Below are the code and all the weights of a small trained network. Each question names an input and a target symbol and asks about switching units off, where a switched-off unit gives its printed mean instead of its output.

import numpy as np


def w(rows, s, z=0):
    codes = np.array(rows[::2]) - 128.0
    scale = np.full(codes.shape[1], s)
    scale[-1] = z or s
    return codes * scale


def norm(h):
    return h / np.sqrt((h * h).mean(-1, keepdims=True) + 1e-5)


def f(y):
    return np.maximum(y, 0)


def softmax(a):
    e = np.exp(a - a.max(-1, keepdims=True))
    return e / e.sum(-1, keepdims=True)


def log_softmax(a):
    a = a - a.max(-1, keepdims=True)
    return a - np.log(np.exp(a).sum(-1, keepdims=True))


def net(x, mask):
    ids = ['αβδεζηλμξπτω'.index(c) for c in x.split()]
    T = len(ids)
    res = E[ids] + P[:T]
    u = 0
    for l in range(2):
        r = norm(res)
        for j in range(3):
            rows = slice(4 * j, 4 * j + 4)
            q, k, v = (r @ M[l][rows].T for M in (Q, K, V))
            z = softmax(np.where(np.tri(T) > 0, q @ k.T / 4**0.5, -1e9)) @ v
            o = O[l][rows]
            res = res + np.where(mask[u + j], z, o[:, -1]) @ o[:, :-1]
        u += 3
        y = f(norm(res) @ A[l][:, :-1].T + A[l][:, -1])
        res = res + np.where(mask[u : u + 4], y, B[l][:, -1]) @ B[l][:, :-1]
        u += 4
    return log_softmax(norm(res)[-1] @ U[:, :-1].T + U[:, -1])


Q, K, V, O, A, B = {}, {}, {}, {}, {}, {}
E = w([
[143,159,83,168,92],'α',
[114,106,68,82,116],'β',
[114,145,173,160,110],'δ',
[96,140,117,128,125],'ε',
[100,110,123,135,127],'ζ',
[118,110,128,135,100],'η',
[143,177,109,122,158],'λ',
[115,134,105,255,203],'μ',
[157,192,134,159,118],'ξ',
[111,125,154,150,130],'π',
[92,131,101,134,113],'τ',
[131,150,169,130,111],'ω',
],0.009)
P = w([
[61,120,116,138,151],'0',
[160,82,137,109,145],'1',
[93,171,123,117,133],'2',
[90,94,119,254,86],'3',
[155,97,136,116,142],'4',
[102,166,108,116,136],'5',
],0.0093)
Q[0] = w([
[133,40,132,136,149],'L0H0',
[201,117,127,138,112],'L0H0',
[115,111,105,154,103],'L0H0',
[156,120,100,175,83],'L0H0',
[100,216,65,113,214],'L0H1',
[118,124,47,123,89],'L0H1',
[158,143,141,66,72],'L0H1',
[121,4,200,108,158],'L0H1',
[102,152,146,203,205],'L0H2',
[196,75,81,153,170],'L0H2',
[221,193,167,54,142],'L0H2',
[124,101,195,160,80],'L0H2',
],0.017)
K[0] = w([
[99,75,161,78,98],'L0H0',
[79,145,161,99,78],'L0H0',
[92,95,129,152,141],'L0H0',
[50,111,129,145,105],'L0H0',
[191,187,66,151,226],'L0H1',
[124,113,48,138,85],'L0H1',
[167,154,142,69,73],'L0H1',
[74,27,172,84,159],'L0H1',
[91,160,147,200,204],'L0H2',
[189,55,91,149,158],'L0H2',
[249,192,131,78,96],'L0H2',
[119,94,216,139,107],'L0H2',
],0.016)
V[0] = w([
[135,149,126,135,126],'L0H0',
[149,160,92,161,213],'L0H0',
[156,190,77,186,191],'L0H0',
[100,61,153,102,145],'L0H0',
[200,193,99,209,133],'L0H1',
[138,175,191,89,254],'L0H1',
[103,105,215,159,85],'L0H1',
[102,85,63,98,71],'L0H1',
[134,102,91,161,192],'L0H2',
[149,113,114,188,193],'L0H2',
[149,138,137,49,44],'L0H2',
[59,128,118,105,137],'L0H2',
],0.0074)
O[0] = w([
[113,114,108,115,124,114],'L0H0',
[82,146,127,42,134,175],'L0H0',
[61,109,108,49,132,165],'L0H0',
[179,179,179,157,132,174],'L0H0',
[83,95,73,198,66,146],'L0H1',
[164,160,3,166,180,106],'L0H1',
[114,11,121,105,140,106],'L0H1',
[134,167,225,86,123,140],'L0H1',
[104,122,142,211,146,182],'L0H2',
[147,127,133,230,150,155],'L0H2',
[147,131,132,29,42,9],'L0H2',
[48,126,131,95,183,253],'L0H2',
],0.0061,0.0034)
A[0] = w([
[208,37,157,148,139,36],'L0N0',
[110,108,74,204,141,196],'L0N1',
[209,85,90,135,10,51],'L0N2',
[222,94,62,110,88,252],'L0N3',
],0.012,0.0028)
B[0] = w([
[71,103,85,131,118,173],'L0N0',
[143,102,157,93,105,254],'L0N1',
[96,253,114,124,149,158],'L0N2',
[165,78,160,97,119,172],'L0N3',
],0.019,0.0072)
Q[1] = w([
[211,146,80,111,76],'L1H0',
[116,147,91,204,135],'L1H0',
[198,156,119,106,102],'L1H0',
[96,184,211,102,68],'L1H0',
[156,33,207,173,189],'L1H1',
[60,140,248,122,31],'L1H1',
[123,243,145,209,157],'L1H1',
[16,98,68,201,108],'L1H1',
[133,162,27,116,164],'L1H2',
[197,145,146,130,50],'L1H2',
[103,172,111,121,217],'L1H2',
[138,23,154,76,157],'L1H2',
],0.016)
K[1] = w([
[196,156,67,57,141],'L1H0',
[91,139,69,170,145],'L1H0',
[194,144,92,107,118],'L1H0',
[150,164,175,131,18],'L1H0',
[169,50,193,150,241],'L1H1',
[26,145,221,36,147],'L1H1',
[127,209,156,212,127],'L1H1',
[6,99,75,151,175],'L1H1',
[201,131,61,139,58],'L1H2',
[144,140,162,51,108],'L1H2',
[118,164,96,208,80],'L1H2',
[59,45,126,123,147],'L1H2',
],0.016)
V[1] = w([
[168,122,153,85,203],'L1H0',
[124,83,156,110,108],'L1H0',
[173,149,124,124,87],'L1H0',
[84,131,111,154,126],'L1H0',
[220,123,78,67,249],'L1H1',
[83,164,8,139,160],'L1H1',
[80,118,96,144,91],'L1H1',
[140,18,86,78,110],'L1H1',
[140,143,152,160,138],'L1H2',
[129,172,146,62,90],'L1H2',
[171,120,169,32,141],'L1H2',
[126,128,125,66,109],'L1H2',
],0.014)
O[1] = w([
[106,120,137,169,81,154],'L1H0',
[139,194,104,133,134,254],'L1H0',
[79,108,112,138,165,7],'L1H0',
[165,118,140,96,133,153],'L1H0',
[209,190,30,227,200,70],'L1H1',
[49,117,56,135,221,111],'L1H1',
[75,106,120,81,111,143],'L1H1',
[144,156,9,89,65,114],'L1H1',
[155,140,153,135,120,122],'L1H2',
[166,56,129,104,168,132],'L1H2',
[174,101,104,45,156,182],'L1H2',
[124,97,103,97,150,146],'L1H2',
],0.012,0.0045)
A[1] = w([
[153,95,159,230,105,192],'L1N0',
[186,164,2,181,203,13],'L1N1',
[186,115,63,120,48,182],'L1N2',
[104,116,179,124,218,2],'L1N3',
],0.015,0.0039)
B[1] = w([
[114,162,83,102,178,254],'L1N0',
[116,180,174,4,136,226],'L1N1',
[118,78,116,210,127,241],'L1N2',
[142,91,51,171,109,208],'L1N3',
],0.02,0.0065)
U = w([
[76,87,190,14,62,56],'α',
[222,31,133,94,175,101],'β',
[167,70,124,186,8,111],'δ',
[123,122,40,215,207,92],'ε',
[170,220,169,158,219,121],'ζ',
[172,161,229,98,87,250],'η',
[91,170,101,6,205,132],'λ',
[34,235,119,152,76,143],'μ',
[82,57,42,83,64,188],'ξ',
[202,168,120,209,84,140],'π',
[52,49,205,162,198,67],'τ',
[217,197,67,72,83,162],'ω',
],0.011,0.0023)

Each question gives the input, a string of symbols that net reads in full, and the target symbol t.
The units are the heads (4 rows each of Q, K, V and O) and the neurons (one row each of A and B). Each row of codes is followed by its name. A weight is (code - 128) times the scale printed after its matrix; where a second scale follows, it is the last column's (O, A, B and U).
mask holds one flag per unit, layer by layer, with each layer's heads first. A switched-off unit (its flag False) gives its mean, the last column of its rows in O or B, instead of its output. The means were averaged over made-up inputs and are rounded, as every weight is.
A unit's drop is (log p(t) with every unit on - log p(t) with that unit switched off) / (log p(t) with every unit on - log p(t) with every unit switched off).
The circuit of an input: a set's keep is (log p(t) with only the set's units on - log p(t) with every unit switched off) / (log p(t) with every unit on - log p(t) with every unit switched off). Starting from the 12 units with the biggest drops (on a tie, the unit counted first), units are removed one at a time, each time the one whose removal leaves the highest keep (on an exact tie, the one counted first), for as long as the keep stays at least 0.8.
units of the circuit, in order: the units of the circuit, biggest drop first
top k neurons: the k neurons with the biggest drops, biggest first
k most important neurons of layer l: the k neurons of layer l with the biggest drops, biggest first
heads that matter: for each layer, one digit per head in row order, 1 if its drop is at least 0.15 and else 0, layers parted by /
input τ α ω β ε δ, target α: units of the circuit, in order	[L1H1]
input μ δ τ ζ, target μ: heads that matter	101 / 001
input β μ ε, target μ: heads that matter	001 / 001
input β ω α π μ, target ε: heads that matter	011 / 010
input ε τ μ, target μ: heads that matter	011 / 001
input ω η ζ π ε μ, target μ: heads that matter	111 / 011
input δ τ δ ε π β, target β: heads that matter	011 / 011
input ε τ ε ε η δ, target δ: 3 most important neurons of layer 0	[L0N2, L0N0, L0N1]
input δ β τ μ ζ, target μ: units of the circuit, in order	[L1H2, L0H1, L0N1]
input τ δ τ β π δ, target δ: heads that matter	110 / 010
input η β μ λ, target η: units of the circuit, in order	[L1H1, L0N0]
input δ ζ τ, target τ: heads that matter	010 / 010
input δ τ ε τ ξ, target β: 2 most important neurons of layer 0	[L0N2, L0N3]
input ξ δ ε δ ξ α, target α: heads that matter	010 / 010
input τ ζ ζ η, target τ: top 2 neurons	[L0N1, L0N3]
input π ξ μ τ τ, target η: units of the circuit, in order	[L0H1, L1H1]
input ξ τ ξ ζ δ, target ξ: units of the circuit, in order	[L0N0, L0H1]
input ε δ ω λ, target ε: top 2 neurons	[L0N1, L0N3]
input ε τ δ ζ α ε, target α: units of the circuit, in order	[L1H1]
input μ τ τ η μ β, target μ: heads that matter	011 / 001
input λ λ η τ, target λ: heads that matter	100 / 010
input μ β β λ ε, target ζ: units of the circuit, in order	[L0H1, L1H1, L0N1]
input ε δ ε ξ, target ε: top 2 neurons	[L0N1, L0N3]
input ω τ α η ξ ζ, target ξ: most important neuron of layer 0	[L0N2]
input τ β τ μ ε η, target μ: heads that matter	101 / 001
input δ ω ξ ω β, target π: heads that matter	011 / 010
input π τ τ λ, target π: units of the circuit, in order	[L1H1, L0H1, L0N0]
